Below is a small trained network, with its code and all its weights. Each question gives an input and a class and asks what happens when units are switched off, that is, made to give their printed mean instead of their output.

import numpy as np


def w(rows, s, z=0):
    codes = np.array(rows[::2]) - 128.0
    scale = np.full(codes.shape[1], s)
    scale[-1] = z or s
    return codes * scale


def norm(h):
    return h / np.sqrt((h * h).mean(-1, keepdims=True) + 1e-5)


def f(y):
    return np.maximum(y, 0)


def log_softmax(a):
    a = a - a.max(-1, keepdims=True)
    return a - np.log(np.exp(a).sum(-1, keepdims=True))


def net(x, mask):
    res = np.array(x, float).reshape(1, 2) / 4 @ E
    u = 0
    for l in range(3):
        y = f(norm(res) @ A[l][:, :-1].T + A[l][:, -1])
        res = res + np.where(mask[u : u + 5], y, B[l][:, -1]) @ B[l][:, :-1]
        u += 5
    return log_softmax(norm(res)[-1] @ U[:, :-1].T + U[:, -1])


A, B = {}, {}
E = w([
[195,200,192],'x0',
[255,134,122],'x1',
],0.0055)
A[0] = w([
[74,134,156,174],'0.n0',
[151,243,75,2],'0.n1',
[192,95,202,9],'0.n2',
[91,227,200,75],'0.n3',
[82,254,162,35],'0.n4',
],0.0084,0.0065)
B[0] = w([
[131,202,156,254],'0.n0',
[90,181,157,128],'0.n1',
[186,123,216,139],'0.n2',
[90,98,248,226],'0.n3',
[39,141,176,192],'0.n4',
],0.012,0.0033)
A[1] = w([
[189,90,10,78],'1.n0',
[43,161,254,2],'1.n1',
[30,161,153,184],'1.n2',
[32,94,20,113],'1.n3',
[44,197,165,81],'1.n4',
],0.009,0.0041)
B[1] = w([
[92,63,36,190],'1.n0',
[103,2,171,237],'1.n1',
[55,96,193,255],'1.n2',
[164,216,137,210],'1.n3',
[41,64,148,222],'1.n4',
],0.009,0.0063)
A[2] = w([
[103,120,30,122],'2.n0',
[194,174,211,84],'2.n1',
[26,50,150,253],'2.n2',
[165,141,190,158],'2.n3',
[81,51,8,211],'2.n4',
],0.012,0.0048)
B[2] = w([
[196,58,31,161],'2.n0',
[214,30,137,155],'2.n1',
[188,238,67,255],'2.n2',
[128,8,194,160],'2.n3',
[181,148,36,195],'2.n4',
],0.011,0.013)
U = w([
[78,236,66,254],'0',
[45,135,224,244],'1',
[184,117,5,254],'2',
[201,49,154,254],'3',
[58,76,88,2],'4',
[78,83,103,2],'5',
[33,52,77,2],'6',
],0.014,0.0076)

Each question gives the input, the list of numbers given to net, and the class t.
The units are the neurons (one row each of A and B). Each row of codes is followed by its name. A weight is (code - 128) times the scale printed after its matrix; where a second scale follows, it is the last column's (A, B and U).
mask holds one flag per neuron, layer by layer. A switched-off neuron (its flag False) gives its mean, the last column of its row in B, instead of its output. The means were averaged over made-up inputs and are rounded, as every weight is.
A unit's drop is (log p(t) with every unit on - log p(t) with that unit switched off) / (log p(t) with every unit on - log p(t) with every unit switched off).
The circuit of an input: a set's keep is (log p(t) with only the set's units on - log p(t) with every unit switched off) / (log p(t) with every unit on - log p(t) with every unit switched off). Starting from the 12 units with the biggest drops (on a tie, the unit counted first), units are removed one at a time, each time the one whose removal leaves the highest keep (on an exact tie, the one counted first), for as long as the keep stays at least 0.8.
units of the circuit, in order: the units of the circuit, biggest drop first
most important unit: the unit with the biggest drop
k most important neurons: the k neurons with the biggest drops, biggest first
k most important neurons of layer l: the k neurons of layer l with the biggest drops, biggest first
drop of u: that unit's drop, to one decimal
input [8,0], class 1: units of the circuit, in order : 2.n4, 2.n0
input [-3,-8], class 0: 2 most important neurons : 2.n2, 0.n3
input [4,5], class 3: most important unit : 2.n2
input [1,6], class 3: 4 most important neurons : 2.n2, 0.n2, 1.n4, 2.n4
input [1,-8], class 1: 3 most important neurons of layer 1 : 1.n2, 1.n0, 1.n1
input [1,5], class 3: 2 most important neurons : 0.n2, 2.n2
input [-1,0], class 0: 2 most important neurons of layer 2 : 2.n0, 2.n1
input [-2,-7], class 0: drop of 2.n2 : 1.0
input [-1,-6], class 0: drop of 2.n2 : 1.2
input [-8,0], class 0: drop of 1.n3 : 0.4
input [-4,-7], class 0: drop of 2.n2 : 0.4
